Here is a tiny trained network, its code and every weight. The questions are about switching its units off for an input and a target symbol, where a switched-off unit gives its printed mean instead of its output.

import numpy as np


def w(rows, s, z=0):
    codes = np.array(rows[::2]) - 128.0
    scale = np.full(codes.shape[1], s)
    scale[-1] = z or s
    return codes * scale


def f(y):
    return y / 2 * (1 + np.tanh(0.7978845608 * (y + 0.044715 * y**3)))


def softmax(a):
    e = np.exp(a - a.max(-1, keepdims=True))
    return e / e.sum(-1, keepdims=True)


def log_softmax(a):
    a = a - a.max(-1, keepdims=True)
    return a - np.log(np.exp(a).sum(-1, keepdims=True))


def net(x, mask):
    ids = ['ΔΣΩβγεζηθλμξ'.index(c) for c in x.split()]
    T = len(ids)
    res = E[ids] + P[:T]
    u = 0
    for l in range(3):
        q, k, v = (res @ M[l].T for M in (Q, K, V))
        z = softmax(np.where(np.tri(T) > 0, q @ k.T / 2**0.5, -1e9)) @ v
        res = res + np.where(mask[u], z, O[l][:, -1]) @ O[l][:, :-1]
        u += 1
        y = f(res @ A[l][:, :-1].T + A[l][:, -1])
        res = res + np.where(mask[u : u + 4], y, B[l][:, -1]) @ B[l][:, :-1]
        u += 4
    return log_softmax(res[-1] @ U[:, :-1].T + U[:, -1])


Q, K, V, O, A, B = {}, {}, {}, {}, {}, {}
E = w([
[147,170,123,182,164,117,106,2,27],'Δ',
[169,115,200,124,184,165,126,114,146],'Σ',
[138,114,192,126,193,153,133,112,168],'Ω',
[136,95,179,87,165,138,104,118,165],'β',
[195,173,50,143,89,127,101,71,104],'γ',
[84,71,140,50,109,98,85,117,169],'ε',
[154,24,76,82,169,147,129,143,138],'ζ',
[208,151,81,193,34,95,124,66,170],'η',
[226,207,28,82,89,135,119,82,72],'θ',
[220,226,85,125,37,92,105,109,118],'λ',
[127,127,80,105,126,92,187,153,200],'μ',
[175,120,125,103,78,107,240,180,167],'ξ',
],0.0091)
P = w([
[72,199,136,80,112,253,108,24,141],'0',
[107,156,121,76,111,185,140,56,147],'1',
[136,143,94,78,106,139,155,92,158],'2',
[164,131,74,74,103,88,167,149,174],'3',
[198,108,49,87,111,55,177,190,194],'4',
[231,111,25,72,126,1,194,228,220],'5',
],0.0052)
Q[0] = w([
[138,154,115,166,139,74,97,77,68],'0.h0',
[123,215,75,200,2,205,71,148,66],'0.h0',
],0.048)
K[0] = w([
[54,112,158,191,136,74,132,104,52],'0.h0',
[43,169,254,70,115,209,101,57,141],'0.h0',
],0.038)
V[0] = w([
[103,209,162,144,54,115,153,154,126],'0.h0',
[128,166,255,132,116,96,57,112,170],'0.h0',
],0.011)
O[0] = w([
[124,41,136,104,151,68,178,94,59,4],'0.h0',
[189,104,74,177,254,56,145,129,158,71],'0.h0',
],0.0061,0.0036)
A[0] = w([
[51,120,186,227,116,144,110,187,45,2],'0.n0',
[75,100,141,234,156,126,122,224,62,24],'0.n1',
[31,104,180,233,127,119,99,249,65,42],'0.n2',
[31,105,158,246,130,91,87,253,69,57],'0.n3',
],0.031,0.005)
B[0] = w([
[124,87,99,149,153,7,164,206,127,2],'0.n0',
[126,167,160,150,124,159,142,154,96,113],'0.n1',
[104,121,123,179,158,137,164,158,129,114],'0.n2',
[135,149,99,141,191,97,139,148,95,126],'0.n3',
],0.021,0.00015)
Q[1] = w([
[85,191,73,204,39,107,128,73,4],'1.h0',
[92,149,208,251,248,80,39,194,74],'1.h0',
],0.028)
K[1] = w([
[135,202,158,218,162,177,187,73,42],'1.h0',
[80,103,153,93,240,189,3,56,130],'1.h0',
],0.034)
V[1] = w([
[193,101,181,134,149,183,51,83,92],'1.h0',
[224,160,213,176,140,146,248,142,111],'1.h0',
],0.014)
O[1] = w([
[157,117,177,166,57,43,133,243,115,213],'1.h0',
[3,197,102,172,114,122,188,192,98,4],'1.h0',
],0.0055,0.0019)
A[1] = w([
[117,27,154,117,171,84,199,138,98,84],'1.n0',
[8,134,128,105,195,183,139,117,46,47],'1.n1',
[100,127,135,180,174,136,136,227,133,56],'1.n2',
[31,94,120,102,174,209,145,64,108,1],'1.n3',
],0.018,0.0066)
B[1] = w([
[61,160,20,121,85,241,156,157,118,131],'1.n0',
[124,109,128,116,9,13,167,250,145,200],'1.n1',
[13,199,100,113,164,85,26,45,199,134],'1.n2',
[110,177,166,89,156,166,167,1,132,254],'1.n3',
],0.0097,0.0031)
Q[2] = w([
[174,196,177,68,79,93,145,146,213],'2.h0',
[38,35,178,80,122,245,81,251,142],'2.h0',
],0.033)
K[2] = w([
[148,102,152,129,209,141,106,192,91],'2.h0',
[214,172,3,110,89,92,158,112,201],'2.h0',
],0.047)
V[2] = w([
[151,86,94,249,64,139,161,62,227],'2.h0',
[77,49,204,174,133,151,140,108,144],'2.h0',
],0.014)
O[2] = w([
[114,190,101,48,221,126,74,193,2,252],'2.h0',
[181,141,45,54,130,91,188,147,164,59],'2.h0',
],0.005,0.0028)
A[2] = w([
[147,65,122,122,183,94,110,116,133,2],'2.n0',
[165,59,141,176,150,27,153,217,80,32],'2.n1',
[119,58,157,166,181,58,152,252,160,146],'2.n2',
[72,51,172,152,124,159,118,135,106,32],'2.n3',
],0.02,0.0065)
B[2] = w([
[70,45,28,59,103,54,140,106,96,174],'2.n0',
[24,195,80,101,159,135,65,103,245,179],'2.n1',
[187,64,164,186,160,151,254,124,82,253],'2.n2',
[39,58,177,214,79,114,106,44,134,138],'2.n3',
],0.0096,0.004)
U = w([
[231,215,46,226,41,67,103,50,2,253],'Δ',
[115,172,108,164,142,75,89,132,166,181],'Σ',
[95,131,138,138,161,115,125,159,170,100],'Ω',
[140,80,186,137,200,111,185,177,140,196],'β',
[114,121,167,125,122,125,122,143,107,99],'γ',
[123,77,111,101,117,74,105,121,124,92],'ε',
[164,99,186,68,65,189,82,208,208,132],'ζ',
[88,134,126,89,165,162,125,193,73,122],'η',
[126,95,167,147,92,99,112,110,140,56],'θ',
[87,98,96,148,90,180,141,142,119,96],'λ',
[141,142,141,100,141,165,135,58,126,22],'μ',
[103,136,146,102,77,102,174,158,131,77],'ξ',
],0.0069,0.0049)

Each question gives the input, a string of symbols that net reads in full, and the target symbol t.
The units are the heads (2 rows each of Q, K, V and O) and the neurons (one row each of A and B). Each row of codes is followed by its name. A weight is (code - 128) times the scale printed after its matrix; where a second scale follows, it is the last column's (O, A, B and U).
mask holds one flag per unit, layer by layer, with each layer's heads first. A switched-off unit (its flag False) gives its mean, the last column of its rows in O or B, instead of its output. The means were averaged over made-up inputs and are rounded, as every weight is.
A unit's drop is (log p(t) with every unit on - log p(t) with that unit switched off) / (log p(t) with every unit on - log p(t) with every unit switched off).
The circuit of an input: a set's keep is (log p(t) with only the set's units on - log p(t) with every unit switched off) / (log p(t) with every unit on - log p(t) with every unit switched off). Starting from the 12 units with the biggest drops (on a tie, the unit counted first), units are removed one at a time, each time the one whose removal leaves the highest keep (on an exact tie, the one counted first), for as long as the keep stays at least 0.8.
units of the circuit, in order: the units of the circuit, biggest drop first
unit that matters most: the unit with the biggest drop
k most important neurons: the k neurons with the biggest drops, biggest first
top k neurons in layer l: the k neurons of layer l with the biggest drops, biggest first
drop when u is switched off: that unit's drop, to one decimal
input Δ β β β, target β: units of the circuit, in order -> 1.n3, 2.n2, 0.h0
input θ η Δ Ω, target η: units of the circuit, in order -> 1.n0, 0.h0, 2.h0
input ζ β ξ, target ξ: units of the circuit, in order -> 1.n1, 1.h0, 0.h0
input β Δ β ε η Δ, target Σ: units of the circuit, in order -> 2.n1, 1.h0
input β ζ β Δ η Ω, target η: units of the circuit, in order -> 0.h0, 1.n0, 2.h0
input Σ β β ζ β β, target ζ: units of the circuit, in order -> 0.h0, 2.n2
input β β Ω, target β: unit that matters most -> 1.n3
input Ω Σ β β Ω, target β: units of the circuit, in order -> 1.n3, 2.n2
input Δ β Δ β Σ, target β: 3 most important neurons -> 2.n2, 1.n3, 1.n0
input ζ ξ μ β, target ξ: units of the circuit, in order -> 0.h0, 1.h0, 1.n1
input β β Ω ζ θ β, target θ: units of the circuit, in order -> 0.h0, 2.h0, 2.n3
input ζ ε Δ Σ, target ε: units of the circuit, in order -> 1.h0, 2.n0, 0.h0
input β η ζ, target η: units of the circuit, in order -> 2.h0, 0.h0
input Δ ζ β, target ζ: units of the circuit, in order -> 0.h0, 1.h0
input Δ θ β, target θ: units of the circuit, in order -> 2.h0, 2.n3, 0.h0
input Δ Δ β, target β: units of the circuit, in order -> 1.n3, 2.n2, 0.h0, 1.h0
input β β ε β λ Ω, target λ: 2 most important neurons -> 1.n0, 2.n3
input Δ β ζ β β Σ, target β: units of the circuit, in order -> 2.n2, 1.n3
input ε ξ Δ Δ, target Σ: top 2 neurons in layer 2 -> 2.n1, 2.n2
input Δ ε Σ, target ε: top 2 neurons in layer 2 -> 2.n0, 2.n2
input β Σ μ Σ, target μ: drop when 1.h0 is switched off -> 1.1
input Σ β Ω μ β, target μ: drop when 2.n0 is switched off -> 0.0
input β γ β β ξ, target ξ: drop when 0.h0 is switched off -> 0.3
input Σ β β β β ζ, target ζ: drop when 0.h0 is switched off -> 1.0
input ζ Σ β ζ ζ Ω, target ζ: top neuron in layer 1 -> 1.n3
